Known rows, with every step that occurs
Q T H K V R: [ 55.2  19.2   4.4  26.7  15.2  14.8 -46.7  17.8 -20.7  33.2 -13.7 -10.3
  42.4  22.2  25.7  -9.0  -2.3  40.4   2.4   2.7  29.8 -70.8  29.3  41.4
   3.5  15.6  -1.0  35.7 -49.1  13.8  22.3  -7.0 -32.9  -9.6  -4.8  28.5
 -22.3 -22.6   8.7  16.6  16.2  30.6  42.2   8.2 -20.8   2.2]
R Q H K T: [ 57.4  12.5  -8.2  18.2   5.7   7.7 -15.1 -10.8 -43.7  34.7 -28.6   2.9
  29.3  18.0   0.3  15.2  -0.9  44.2  22.6 -10.1  -4.7 -47.7  28.0  -1.8
  -4.6  -8.8  -3.1  25.1 -17.2  27.6  16.1 -13.7  -1.6 -18.5  19.2  38.2
 -35.3 -54.5  -0.9   4.5   7.9  38.2   2.5  17.9  11.4   6.1]
H K T V Q R: [ 49.7  44.8   6.5   9.2  -4.3  -3.3 -46.9  25.1 -30.4  31.1 -28.3 -35.9
  18.5   4.5  18.8   3.2  15.1  37.9  10.5   1.0   4.5 -53.9  16.2  37.0
 -27.3  17.9   3.2  27.1  -8.9   9.8  39.2  -3.7  -4.4 -73.5  13.5  41.5
 -40.8 -24.3  -1.9   1.8  -3.8  59.5  34.1  25.9  -3.1  -2.1]
T N C V R Q H K: [ 41.0  12.1 -11.9  16.2  52.2  57.0 -19.0 -14.3  -7.8  32.3  -4.9 -14.5
 -13.3  42.4   8.8  -0.9 -17.5  29.8  -1.7   4.0   9.9 -37.0  20.2 -10.4
  -2.0  20.8  15.5  -1.8  -5.5 -16.2  -5.5  24.2   3.2 -21.8 -33.5  64.8
 -39.9 -33.2   6.6  28.6  21.4  20.1  25.8  25.6 -18.4   9.8]
R C V H K T: [ 31.4  59.8  25.5  22.9   0.4  54.5 -25.3   7.3 -12.9  31.0 -47.6 -11.9
 -21.6  51.0  29.1  -0.8 -26.5  38.3  -0.4 -11.8  25.1 -13.2  15.6  72.6
  14.0  27.1  34.5   4.9 -12.4 -21.8   6.2  38.2 -12.0  -9.4  -0.1 -16.2
 -34.0 -44.1 -28.3 -24.5  31.6   5.7  39.0  51.6 -10.7   4.8]
K R C H V Q: [ 46.9  20.3  10.0  28.3  39.5   4.9 -37.2  32.5 -43.8  21.3 -35.0 -13.3
 -10.6  41.9  30.8 -23.3 -34.6  -0.2  18.8  12.4  56.4 -24.0  31.5  60.5
  -9.1 -13.6  12.0 -20.6 -30.0 -17.6 -11.9  36.6   8.3  -1.2  11.6 -40.9
 -12.7 -47.1 -29.0  19.0  13.3  63.7   9.5  10.9   3.4   0.5]
V H K T C R Q: [ 36.3  25.7  10.3  27.2   0.5  25.8 -33.2  -6.7 -40.5  53.7 -52.1  11.9
   7.8  46.7   0.6  13.9  -1.6  76.8   9.2   0.6  33.1 -42.9  12.0  33.2
  10.3   9.8  18.2   9.6 -22.0  -8.3  -5.2   2.0 -10.7 -37.0  21.5   6.9
 -25.7 -55.6 -16.4  -7.8  27.6  26.9  20.4  30.3  29.1   6.8]
Q T V R: [ 40.0  45.1 -16.2  20.5  29.6   8.7 -45.5   9.5  -6.1  27.4 -41.8 -29.6
  16.1   2.5   8.7 -35.3  16.2  17.6   2.6   9.3  34.7 -51.3  17.6  46.6
 -11.7   5.3   2.6  36.5 -13.3 -19.3  46.8   0.3 -28.8 -20.3 -13.6  31.1
 -20.2  -7.3   3.9  25.1  17.9  26.4  46.2   3.4 -68.3  -8.5]
V Q H R C: [ 55.8  34.5  -5.5  12.9  28.2   4.3 -17.1   9.6 -17.5   9.0 -48.4 -11.0
  33.7  24.8   2.1  19.6 -15.9   5.0  34.5   2.2  10.6 -27.7  35.0  19.0
  -9.4  10.9  -2.7  13.1   9.5  -3.7  -1.2  29.7  -7.5   0.3  17.2   5.2
 -12.5 -39.8  -0.7   5.3  -1.6  43.1 -11.9  15.6 -22.6  -6.6]
H K T C: [ 32.3  24.5  42.3  15.0 -15.6  26.7 -28.0  15.2 -39.4  27.3  -7.1 -11.7
   0.6  16.0  24.2 -14.1  12.4  62.2  17.8 -12.3 -11.3 -27.2 -11.1  27.0
  -2.6   9.3  34.2   0.2  -5.4  -2.5  -1.6 -11.0  -6.3 -59.9  -1.1  21.7
 -24.0 -33.1   3.1 -27.8   7.9  30.6  18.2  27.3  34.4 -17.4]
V R Q H K: [ 57.4  18.8 -24.1  17.1  18.6   6.5 -17.3  -0.4 -26.3  44.5 -48.0  -4.5
  34.5  20.2   0.9  -1.8  22.0  23.0  25.1  17.7  25.9 -60.8  34.4  24.2
 -14.4   8.8   6.4  15.0 -25.2   2.5   5.2  -4.1  -2.5  -1.1  17.5  25.4
 -40.1 -25.1 -13.3  41.5   9.0  42.4  15.9  21.2 -34.8 -10.9]
C R Q H K V: [ 51.8   0.7 -24.0  23.5   5.5  13.8 -24.4 -18.6 -41.2  53.8 -45.9  25.5
  41.7   9.4 -13.8  28.9 -30.6   9.9   8.7  11.5  28.4 -54.0  26.2  11.6
   4.4  -5.8  -1.1  24.7 -26.1 -12.0  27.2  -9.0  34.8 -16.0  22.2  -0.2
 -23.8 -59.7 -20.9  20.8  23.4  52.6   1.8   6.7  11.4  44.5]
C R Q H: [ 38.3  -3.9 -36.1  24.7  11.0   3.9 -20.4 -30.5 -28.0  44.5 -52.1  36.1
  25.2  17.8 -30.0  23.4 -24.2  12.2  20.3   7.9  36.6 -46.1  25.5  10.5
   7.5 -21.8  -2.6  11.8 -18.9 -15.9  19.7  -2.7  23.6  -1.7  20.7  -5.5
  -6.4 -45.5 -11.0  27.0  25.8  43.6 -10.5   2.2  -7.5  33.9]
V Q R H C: [ 39.3  24.2 -20.6  28.2  28.1  -4.9 -24.1 -10.5 -22.2   5.6 -27.4  -9.5
  -8.1  25.6   0.3  34.6 -32.5   1.8  21.2   4.9  19.7 -33.0  34.9  40.5
  -9.0   8.3  -5.1 -23.0  -7.5  -8.8  13.9  26.0 -25.2 -43.0  17.4  -2.7
 -15.9 -32.1 -10.4  11.9   5.3  70.8   9.7  17.4 -25.9  -4.0]
K V Q H R: [ 66.7  15.0  -1.3  14.9  19.7   7.7 -28.0  25.0 -25.9  10.5 -45.4 -21.0
  49.7  -7.2   4.4  11.2 -26.1 -20.2  20.0  27.6  15.9 -17.9  14.4  16.6
 -14.2   7.6  -2.1  40.3  -9.8 -11.6  29.1  21.0   8.2   1.1   1.6 -13.7
 -42.0 -42.6  -0.7   7.3  -1.3  45.9   6.4   0.4   6.9  16.2]
K V H R Q: [ 51.7  13.0  -8.6  33.6  13.7  21.0 -20.1  14.0 -11.4  31.6 -57.6 -13.4
  28.9  26.3   6.6   4.4 -15.4   3.1  -9.6  25.8  27.0 -27.2  23.5  34.2
  -3.2  14.7  -3.7  31.6 -31.5 -16.2  36.6   8.6  -6.2  11.9  10.5 -21.8
 -39.5 -58.4  -9.8   6.8  15.3  14.1  25.4   4.2   0.5  39.2]
R C V Q T N H: [ 27.2  44.1 -12.6  15.0  48.2  56.5 -28.0  -1.3  -9.1  16.8 -30.8 -25.2
 -30.0  56.3   3.0  -1.9 -59.2  11.6   3.9 -19.2   6.5 -12.6  40.9  46.2
  10.9  -2.6  21.4  -6.7  -6.6 -29.2  10.4  54.5 -15.1   5.6 -25.0  16.0
 -17.7 -24.9  10.2  -5.5  18.1   6.5  24.9  24.8 -29.8   7.9]
T N H R: [ 19.2 -13.8 -40.1  27.6  38.0  -7.2 -22.7  12.0  13.8  18.0 -11.1 -34.0
   9.8  45.5  12.0 -41.7   8.2  29.1  -3.6   1.3 -14.8 -29.1  26.4  -5.0
  -4.4   1.9  -2.5  -7.9 -40.0  -6.9   3.5  11.4 -18.8 -10.3  -7.9  28.5
 -30.9 -19.9  28.4  18.9  -9.5 -10.9  -8.6  -5.6 -11.8  39.9]
Q R C H V: [ 37.0  13.8  23.0  41.7  29.0  12.0 -30.0  -1.4 -12.9  30.6 -18.1  -6.4
  -9.8  44.3  26.5 -26.7 -26.1  -0.2   3.1   3.2  18.0 -53.5  49.3  74.9
  15.7  17.8  16.5 -42.9 -27.3 -16.8  13.9  26.2  -6.4 -20.4  -6.8 -21.5
   6.5 -46.6 -21.6   3.2  13.5  44.9  17.4  32.5 -36.2  10.3]
N H K V: [ 34.8  -6.1 -12.4  17.5   5.8 -12.5 -28.0  30.9 -15.5  38.8 -23.2 -30.5
  30.3   8.3  14.5 -26.4  24.4  20.8   0.3  22.3  -3.4 -19.0  13.0  24.1
   2.4   5.9  15.3  20.5 -51.2  -8.0   2.9  12.1  10.1 -15.7  -7.0   3.4
 -59.3 -14.6   1.7  22.3   1.7  10.3  17.8   6.3  35.8  25.2]
C H K T V: [ 58.9   7.5  14.8  24.7  -1.7 -37.6 -64.4  25.9 -40.0  -4.4  -3.6 -26.0
  14.8   7.8  23.2 -29.2  12.8  36.8   3.5   2.1  36.3 -22.6  -0.5  39.2
  -8.0  37.3  10.9  -6.9 -38.1  17.1  21.4   2.9   7.7 -70.3  -5.6  11.4
 -37.1 -41.2 -20.5   6.8  19.0  52.4  10.6  42.5  11.6  23.5]
H V Q T C: [ 30.9  33.5  14.4  15.5  60.9   4.5 -45.1  -1.2 -40.2  30.7 -30.0 -22.0
  27.2  34.8 -11.7   0.0 -20.2  27.4  22.1  11.6  -1.6 -19.8   3.8  21.6
 -12.1 -29.5   9.8   7.2   2.8 -16.1  15.4  28.0  -4.9 -40.4 -14.9  15.8
 -19.0 -41.0  23.5  13.4  -1.7  23.4  27.6   2.7 -31.6 -22.9]
K V H C R Q T: [ 49.0  28.8   2.1  42.3  14.7  41.7 -29.3 -21.7 -22.6  42.8 -48.4   0.5
  18.8  34.4   3.3  16.1 -48.3  10.9  -4.5   7.2  35.4 -20.9  16.5  35.3
  19.8   2.3   3.3  26.5 -24.8 -30.0  20.6  16.9  -4.6  10.1   1.7 -22.0
 -29.4 -75.9 -27.8 -17.5  41.5  31.5  42.0  -1.7   1.0  33.9]
N H K T C: [ 30.0   6.6  18.0  18.2  -0.8  -4.9 -37.5  25.9 -30.3  35.1 -15.2 -13.1
  10.5  26.3  11.8 -36.7  35.4  58.2  21.2  -2.8  -6.8 -21.6   2.3  30.7
   6.1   1.0  26.4   1.0 -35.7  -8.5 -19.2   7.5  -5.9 -25.8  -8.4  18.3
 -38.8 -10.3  17.3   0.8  11.9  18.1  13.2  17.9  43.7  -2.3]
R C V Q: [ 27.0  51.5  -0.4   6.6  22.6  51.0 -18.0  -2.8  -7.7  11.0 -43.2 -14.4
 -30.1  36.7  -3.9  19.6 -53.5  -5.8  10.6  -5.8  21.3   3.3  22.5  58.6
   3.3   2.2  33.1  -5.4   8.8 -32.7  15.3  53.7   5.2  -2.0 -12.8 -16.9
 -16.9 -24.9  -8.4  -3.1  17.2  15.8  23.3  37.2 -28.9  -0.6]
N H V Q: [ 25.3   4.3 -22.2  14.9  51.2 -47.5 -46.9  16.0 -18.0  32.9 -41.4 -31.1
  39.3  33.1 -19.1 -20.6  19.6  15.4  24.3  32.1   6.8  -5.1  11.9  21.1
 -11.1 -30.4  -0.9   8.9 -37.1 -11.6  -2.0  43.3  11.3  -8.3  -7.6  -2.6
 -53.6  -9.4  23.6  49.9  -7.6  10.6  14.0   1.3  -8.5   8.6]
R C H K: [ 36.8  16.7  24.4  27.9  13.1  14.7 -22.7   0.1 -21.8   6.2  -4.8 -20.0
 -12.0  35.6  31.2 -15.7 -25.4  20.5  -0.4 -11.1  18.9 -19.3  31.6  49.0
  20.5  31.9  27.0 -40.5 -20.3   1.3 -11.1  23.3   6.0 -33.0  -4.7 -11.9
  -5.9 -51.1 -34.2 -10.6  14.6  29.7   2.0  50.0   1.1  14.8]
K T N V Q: [ 33.6   2.3   1.0  17.9  26.9   7.4 -52.1  -0.6 -24.8   0.7 -23.0 -39.5
   0.4  26.7  11.3 -41.1 -14.0  27.0  23.4  -8.8 -10.1 -20.2   6.6   0.2
 -19.8 -27.7   0.9   7.9  -8.9  -4.5  34.0  11.1 -14.4 -26.3   1.2  19.3
 -56.5 -21.5  43.2 -20.8  -6.7  32.0   7.8   9.9  -2.9  16.5]
V Q H C: [ 52.0  33.3 -10.0   8.0  24.0  -3.7 -19.7 -15.7 -18.8   6.3 -33.2 -13.3
  28.3  13.9  -8.8  28.8 -20.6  11.3  41.8   3.3  12.8   1.4   7.2  -1.1
  -2.0  -2.5  10.9  18.4   8.7  -2.5 -17.2  39.6  -4.7 -13.5   3.8   4.2
 -30.4 -41.1 -10.2   0.6   4.2  44.2  -2.2   9.7  -8.2 -17.3]
H V Q R C: [ 29.3  36.3   7.7  19.7  52.7   1.5 -33.8  -2.1 -20.5  40.6 -40.2 -28.1
  20.8  40.9   0.6   6.0 -25.1   0.3  17.9  19.8   0.8 -37.0  33.1  44.5
 -13.2 -17.3   2.7  -8.3  -3.4 -14.2  20.2  38.1   5.7 -29.6   2.9  -5.6
 -21.7 -39.4   2.0  21.2 -13.0  37.8  28.2  16.1 -45.8  -7.2]
V Q T N H K: [ 32.8   8.9 -38.8  13.2  47.3   9.6 -32.0  11.3 -22.8  18.7 -20.9 -42.2
   6.5  36.8  -3.1   3.7 -20.1  40.8  14.6  -4.7 -16.0 -35.9  37.5  -7.5
 -11.0 -17.9  -7.7   7.7 -11.8   5.8   9.8  17.3 -26.4 -35.3  -6.9  62.1
 -24.9 -19.6  29.1   7.2 -11.1  24.1   6.2  -7.9  -5.3  -7.7]

Rows
[ 43.8  20.5 -48.6  21.4  36.5  32.2 -39.7  10.7 -12.0  34.2 -43.3  -6.3
 -12.7  52.0 -11.9 -16.9 -11.1  15.3   3.2   3.4  26.5 -37.5  28.7  48.2
 -13.8   0.4  14.5   9.4 -39.6 -31.9  34.2  22.5 -14.8  13.4 -21.2  32.7
 -42.1  -7.7  16.9  38.5  35.2  10.7  39.0  10.2 -56.8   9.8]  C V R Q T N H
[ 35.7  16.8  -1.7  28.1  60.3  -8.9 -49.0   5.6 -32.9  56.8 -36.6  -9.1
  32.3  52.5 -11.7 -44.4  24.6  32.5  20.4  15.9  12.1 -41.6  25.4  43.6
  -0.3 -21.7   9.7  -1.2 -43.9 -26.0  -5.5  22.2  -6.4  10.1 -18.0  17.8
 -34.4 -17.0  27.2  47.3  18.9  14.2  36.0   4.9 -32.0  -5.0]  N H V R Q T C
[ 45.8  14.2 -21.6  13.4  63.4  18.2 -32.4 -15.5  -9.8  11.2 -24.7 -38.9
  22.5  43.4  22.4 -28.1 -26.0  11.2   5.9 -11.4 -17.0 -39.6  42.3 -10.8
 -11.4   5.5   5.0   6.7  -8.4  -8.5  19.6  27.4 -14.3 -17.6  10.2  27.7
 -47.2 -46.1  30.9  -1.8 -12.1  16.5 -10.0  19.9 -38.9  34.9]  T N V Q H R C
[ 47.4  23.1 -18.5  35.5  27.5   9.6 -43.9 -39.3 -19.2  44.8 -57.4   7.9
  17.2  58.9   2.7 -13.8  -0.7  29.3   4.4 -10.5  20.6 -34.7  24.0  29.4
   8.0  -2.6   9.8  19.1 -26.2 -36.2  22.9  16.1 -15.9   1.0  26.2  -3.7
 -44.5 -62.0   6.2  -9.4  47.8  23.4  26.8   8.8 -42.9  32.3]  N V H C R Q T
[ 53.8  24.4  21.5  25.7  31.8  19.1 -48.6   2.6 -27.8   4.5 -26.4 -31.1
  20.3  42.3  33.4 -42.6 -17.6  25.8  26.0 -24.7 -14.5 -39.4  27.1  10.8
 -13.3  -0.2  -5.8   7.8  -3.9  -2.7  22.4  13.3 -19.8  -7.7  13.3  21.4
 -45.8 -46.4  32.4 -33.4   1.2  41.4   1.4  22.0 -18.1  22.3]  K T N V Q H R C
[ 58.4   6.6   9.0  27.9  30.4  45.8 -27.8 -11.1 -59.6  26.7  -3.5   4.9
  -5.1  32.8  -5.9   7.3 -43.1  32.9  -2.6 -19.2   3.2 -46.2  35.2  23.0
  10.4  -1.1  15.4  -6.8 -19.3  -1.0  27.0  -9.9  -8.0 -28.8 -18.6  39.3
   2.0 -66.6   9.4  -7.1  30.3  39.1  20.3  13.2  12.2   8.5]  R Q T C H K V
[ 48.2  40.2  34.1  26.4  -1.9  45.3 -41.8  12.1 -38.1  21.7 -41.1  21.2
 -16.2  51.7  -3.1  -5.5 -11.5  49.0  18.6 -18.1  23.6 -19.2  -4.3  58.5
  -3.4  10.3  27.6   5.5  -8.0 -30.1  18.9  11.1 -19.7  -8.0  -6.9   1.3
 -15.0 -44.9  17.2 -23.5  44.8  25.0  28.9  28.5   3.6  -1.3]  K T C V H R Q
[ 35.1  -9.8  -2.1  25.5  48.1  54.7 -18.4 -30.8 -18.7  40.6  -0.1  -6.4
   5.8  25.9   5.3   7.6 -43.9  20.5  -6.6   6.4   7.1 -43.6  24.1 -31.1
  13.5   2.2  -1.0  -0.6  -4.1 -15.4  -2.3   9.4  24.4 -26.9 -23.0  46.3
 -24.7 -56.6   1.0  13.2  15.0  36.3  10.5   8.6  22.2  42.2]  T N C R Q H K V
[ 49.8  -7.5  -9.4  42.5  59.4  26.3 -33.4  13.8 -48.1  36.9 -11.4   0.1
 -21.4  56.0  18.6 -24.3 -29.0  23.8   4.5  -0.1  34.3 -52.7  38.6  15.4
 -11.0 -32.3 -13.9 -13.1 -32.0 -10.4   6.0   1.9  -6.7  -0.3  -7.7  29.9
  -4.4 -58.4   5.2  27.1  30.1  58.8  20.9 -21.1  -0.4   7.9]  K R Q T N C H V
[ 55.7  51.7 -13.8   4.1  39.5  -5.9 -51.0   4.2 -20.3  18.8 -28.7 -40.1
   8.0   8.5   2.2  11.3 -21.0   2.8  -4.8   8.6  40.2 -48.3  45.1  51.2
 -12.8  34.4  11.4   7.8  -9.9  -0.9  36.4  34.6   4.1 -67.2  -3.5  24.8
 -21.3 -30.4 -17.6  32.5  -0.8  59.7  27.6  45.1 -33.4  16.8]  T V Q R C H K
[ 37.8  14.8 -15.9  44.9  42.4  35.3 -13.7  -5.8   1.8  34.3 -41.5  -4.0
  -2.4  74.0   5.7   3.4  -1.3  49.3  -7.3  -2.9  14.6 -49.5  43.5   8.8
   3.6  15.9 -20.6   1.5 -10.6 -11.4   6.7   6.1 -39.0   6.4   3.6  43.0
  -3.4 -59.2  12.3   4.6  28.2   5.5  18.1   0.0 -29.3  17.0]  V H R Q T N C
[ 50.7  20.1  15.2  21.7  27.2   8.3 -52.1 -15.9 -29.2   1.9 -14.7 -32.3
  17.9  31.3  23.3 -35.4 -17.9  32.4  32.1 -21.5 -12.7 -16.0   2.5  -7.5
  -9.7 -11.7   4.6  14.5  -6.3  -1.4  11.0  19.7 -17.8 -21.1   2.8  22.1
 -61.9 -45.7  26.2 -35.4   5.5  42.2   8.5  14.8  -5.3  13.5]  K T N V Q H C
[ 42.2  62.8  -6.1  25.2  31.1  31.7 -36.0  17.0 -19.7  49.1 -47.9 -28.3
   4.4  26.0  39.0 -20.3  -2.1  49.2 -14.3  -4.4  40.2 -60.1  35.7  51.6
   2.3  14.4   6.5  44.8 -22.2  -8.3  25.0   7.9 -39.7 -27.4   8.5  25.6
 -19.9 -44.5 -23.2   4.3  22.4  22.3  47.8  10.7 -27.5  -0.1]  Q T V H K R C
[ 41.6  22.5  15.4  37.0   1.9  22.8 -35.2  13.9 -42.6  26.5 -12.4  14.7
 -20.2  23.4  35.0  -0.1 -11.3  38.1  -0.2  -7.3  15.5 -65.1  20.8  75.7
  -1.3  39.6  21.1 -21.8 -33.1 -13.7  31.0  -4.2 -33.2 -70.7   9.5   4.3
 -21.5 -35.4 -12.7  -0.4  27.4  60.7  25.8  43.3  -5.4   3.8]  Q R H K T C V
[ 48.0  18.8 -16.1  37.8  31.5  47.7 -16.2   4.4  -6.5  21.9 -17.1   5.6
 -12.6  67.4   1.5   8.4 -14.3  18.1  -7.4 -23.9 -12.3 -49.8  38.5  16.3
 -15.5  14.1 -18.4  -5.8   0.2 -22.7  39.2  -8.6 -16.7   1.1  -9.7  63.7
   8.7 -53.5  32.6   2.7  37.3  22.2  21.5  -8.1 -52.1  21.9]  H R Q T N C V
[ 61.6  34.0 -21.1  15.4  14.4  33.0 -40.8  13.2 -30.7  33.6 -39.8  -5.1
   7.7  37.4   8.0  -3.9  -8.1  29.5  12.5   0.5  24.3 -43.7  14.1  38.6
 -22.2  20.3  18.6  21.8 -29.8 -10.6  30.1  11.6  -3.2 -14.4  -3.5  34.5
 -60.7 -29.2  -4.0  22.2  28.1  32.3  34.3  32.8 -37.3   5.9]  C V R Q H K T N
[ 28.8  -6.5 -48.3  32.8  26.1  17.0 -30.9 -20.1 -30.4  55.7 -30.2  11.8
  10.0  48.9 -17.5   9.5 -26.0  39.2  -1.2 -12.0   6.5 -66.8  45.4   5.7
   5.3 -22.2 -13.8  -2.6 -33.5 -12.3  24.2 -14.5   6.7 -21.2  12.6  44.2
  -4.2 -44.3   9.9  18.3  23.4  33.1   4.5 -10.6  -7.8  41.8]  C R Q T N H K
[ 25.9   5.2 -21.8  30.8  61.9  25.3 -36.5 -15.5 -29.5   3.9 -19.6 -11.1
 -13.9  33.7  -9.7  21.7 -52.3  20.7  14.5  -0.5  22.3 -36.0  31.1  -0.6
  -0.8 -15.4 -23.9 -18.0   9.0 -16.9  12.2  19.8 -18.9 -36.2  -9.1  39.4
  -1.2 -30.2  18.3  12.0  14.8  57.1   5.6  -0.3 -15.9   5.1]  V Q T N C R H
[ 46.1 -16.5   6.2  30.8  56.7  39.8 -31.9  -9.3 -19.8  13.6  15.2 -31.7
 -14.0  37.5  13.8 -18.6 -30.8  13.8  -9.6  12.5  20.2 -33.6  28.0  -7.4
   3.6  22.4   4.0 -33.2 -18.5  -8.8  -5.8  17.2  14.3 -29.2 -39.7  46.5
 -30.4 -44.6   0.9  23.3  15.4  42.2  20.2  24.7   7.9  28.7]  T N C H K V R Q
[ 45.2  31.1 -43.0  31.5  26.7  37.4 -29.4  10.9  -3.3  29.6 -52.8   1.2
  -9.1  69.4   1.4   9.6 -20.7  38.6 -16.6  -6.5  21.8 -34.6  25.2  39.1
  -9.2  24.0   4.7  22.0 -30.2 -21.8  43.5  18.2 -34.3  -5.0  -1.2  26.7
 -28.0 -52.5   5.6   7.5  38.5 -10.2  28.8  10.5 -50.5  27.0]  C V H R Q T N
[ 32.0   1.6  18.5  32.4  29.1  22.3 -33.1  -7.7 -33.6  19.6 -20.1  10.6
  -1.2   9.9   0.2  30.7 -27.0  -1.6   7.2  26.3  46.0 -23.9   7.4  22.1
   6.3  15.8  -9.8 -20.0   4.1 -38.0  -2.8  18.5  32.0 -38.7  -6.5  -2.0
 -18.3 -34.7 -14.1  27.0  36.0  78.3  19.6  21.8  23.6  25.5]  N C R H K V Q
[ 43.0  23.4  47.2  27.8  15.7  21.7 -51.1 -17.0 -61.2  40.0 -31.5  29.5
  23.3  28.5  -9.7 -13.2 -21.1  43.7  36.9  -8.7  22.0 -35.3  -6.5  31.1
   7.6 -23.9  16.9   4.0  -6.2 -21.2   4.9   2.2  11.7 -19.2  -2.1  -5.8
 -11.9 -54.4  10.5 -11.6  30.5  51.7  14.3  20.1  16.3   4.1]  K T C R Q H V
[ 59.5  42.6  43.3  15.6  -0.4  32.9 -48.0  24.9 -44.5   6.7 -33.7  16.3
   3.3  27.6   2.1  -6.8 -12.3  34.3  39.4 -15.2  16.8 -13.3 -14.1  48.7
 -10.0  13.0  29.9  13.9   5.7 -29.0  10.8  19.8 -12.4 -15.0 -12.1   3.5
 -17.6 -33.9  20.8 -24.6  34.2  45.4  14.6  26.1   6.6 -17.8]  K T C V Q H R
